Below are the code and all the weights of a small trained network. Each question names an input and a class and asks about switching units off, where a switched-off unit gives its printed mean instead of its output.

import numpy as np


def w(rows, s, z=0):
    codes = np.array(rows[::2]) - 128.0
    scale = np.full(codes.shape[1], s)
    scale[-1] = z or s
    return codes * scale


def f(y):
    return np.maximum(y, 0)


def log_softmax(a):
    a = a - a.max(-1, keepdims=True)
    return a - np.log(np.exp(a).sum(-1, keepdims=True))


def net(x, mask):
    res = np.array(x, float).reshape(1, 2) / 4 @ E
    y = f(res @ A[0][:, :-1].T + A[0][:, -1])
    res = res + np.where(mask, y, B[0][:, -1]) @ B[0][:, :-1]
    return log_softmax(res[-1] @ U[:, :-1].T + U[:, -1])


A, B = {}, {}
E = w([
[139,86,70,205,231,76,169,55,59,131,78],'x0',
[79,151,60,196,149,141,176,109,181,1,229],'x1',
],0.0095)
A[0] = w([
[92,212,147,45,23,254,100,221,193,118,174,251],'n1',
[81,173,63,163,168,100,179,106,241,22,177,47],'n2',
[146,104,144,133,96,69,123,165,95,210,59,35],'n3',
[94,61,66,138,204,81,175,58,46,161,108,170],'n4',
[216,90,172,65,144,143,94,169,47,189,61,62],'n5',
[114,200,64,184,145,179,159,133,168,55,198,87],'n6',
[154,74,52,187,198,68,147,51,84,112,49,187],'n7',
],0.0068,0.0015)
B[0] = w([
[62,115,84,48,40,213,167,28,219,79,228,247],'n1',
[182,208,173,164,214,71,59,152,98,225,80,223],'n2',
[212,154,192,140,166,105,71,150,99,202,88,175],'n3',
[34,49,113,109,85,188,200,107,187,48,141,193],'n4',
[165,158,169,202,229,108,95,227,36,210,93,197],'n5',
[227,194,182,215,148,3,85,197,65,150,93,210],'n6',
[44,70,45,11,82,184,199,64,188,49,182,203],'n7',
],0.0078,0.014)
U = w([
[5,56,29,30,34,249,147,7,239,76,180,246],'0',
[254,199,164,228,179,1,61,253,10,197,83,10],'1',
],0.0068,0.0014)

Each question gives the input, the list of numbers given to net, and the class t.
The units are the neurons (one row each of A and B). Each row of codes is followed by its name. A weight is (code - 128) times the scale printed after its matrix; where a second scale follows, it is the last column's (A, B and U).
mask holds one flag per neuron, in row order. A switched-off neuron (its flag False) gives its mean, the last column of its row in B, instead of its output. The means were averaged over made-up inputs and are rounded, as every weight is.
A unit's drop is (log p(t) with every unit on - log p(t) with that unit switched off) / (log p(t) with every unit on - log p(t) with every unit switched off).
The circuit of an input: a set's keep is (log p(t) with only the set's units on - log p(t) with every unit switched off) / (log p(t) with every unit on - log p(t) with every unit switched off). Starting from all 7 units, units are removed one at a time, each time the one whose removal leaves the highest keep (on an exact tie, the one counted first), for as long as the keep stays at least 0.8.
units of the circuit, in order: the units of the circuit, biggest drop first
k most important neurons: the k neurons with the biggest drops, biggest first
drop when u is switched off: that unit's drop, to one decimal
input [7,-6], class 0: units of the circuit, in order : [n7]
input [-5,7], class 1: 2 most important neurons : [n6 n2]
input [7,-7], class 0: 3 most important neurons : [n7 n4 n6]
input [5,-5], class 0: 3 most important neurons : [n7 n4 n6]
input [0,1], class 1: 3 most important neurons : [n1 n7 n4]
input [-5,6], class 1: 3 most important neurons : [n6 n2 n7]
input [-6,-6], class 0: 2 most important neurons : [n1 n6]
input [2,-1], class 0: 2 most important neurons : [n6 n2]
input [-4,7], class 1: 2 most important neurons : [n6 n2]
input [-3,5], class 1: drop when n6 is switched off : 0.2
input [7,-4], class 0: drop when n7 is switched off : 0.2
input [8,-5], class 0: drop when n7 is switched off : 0.6
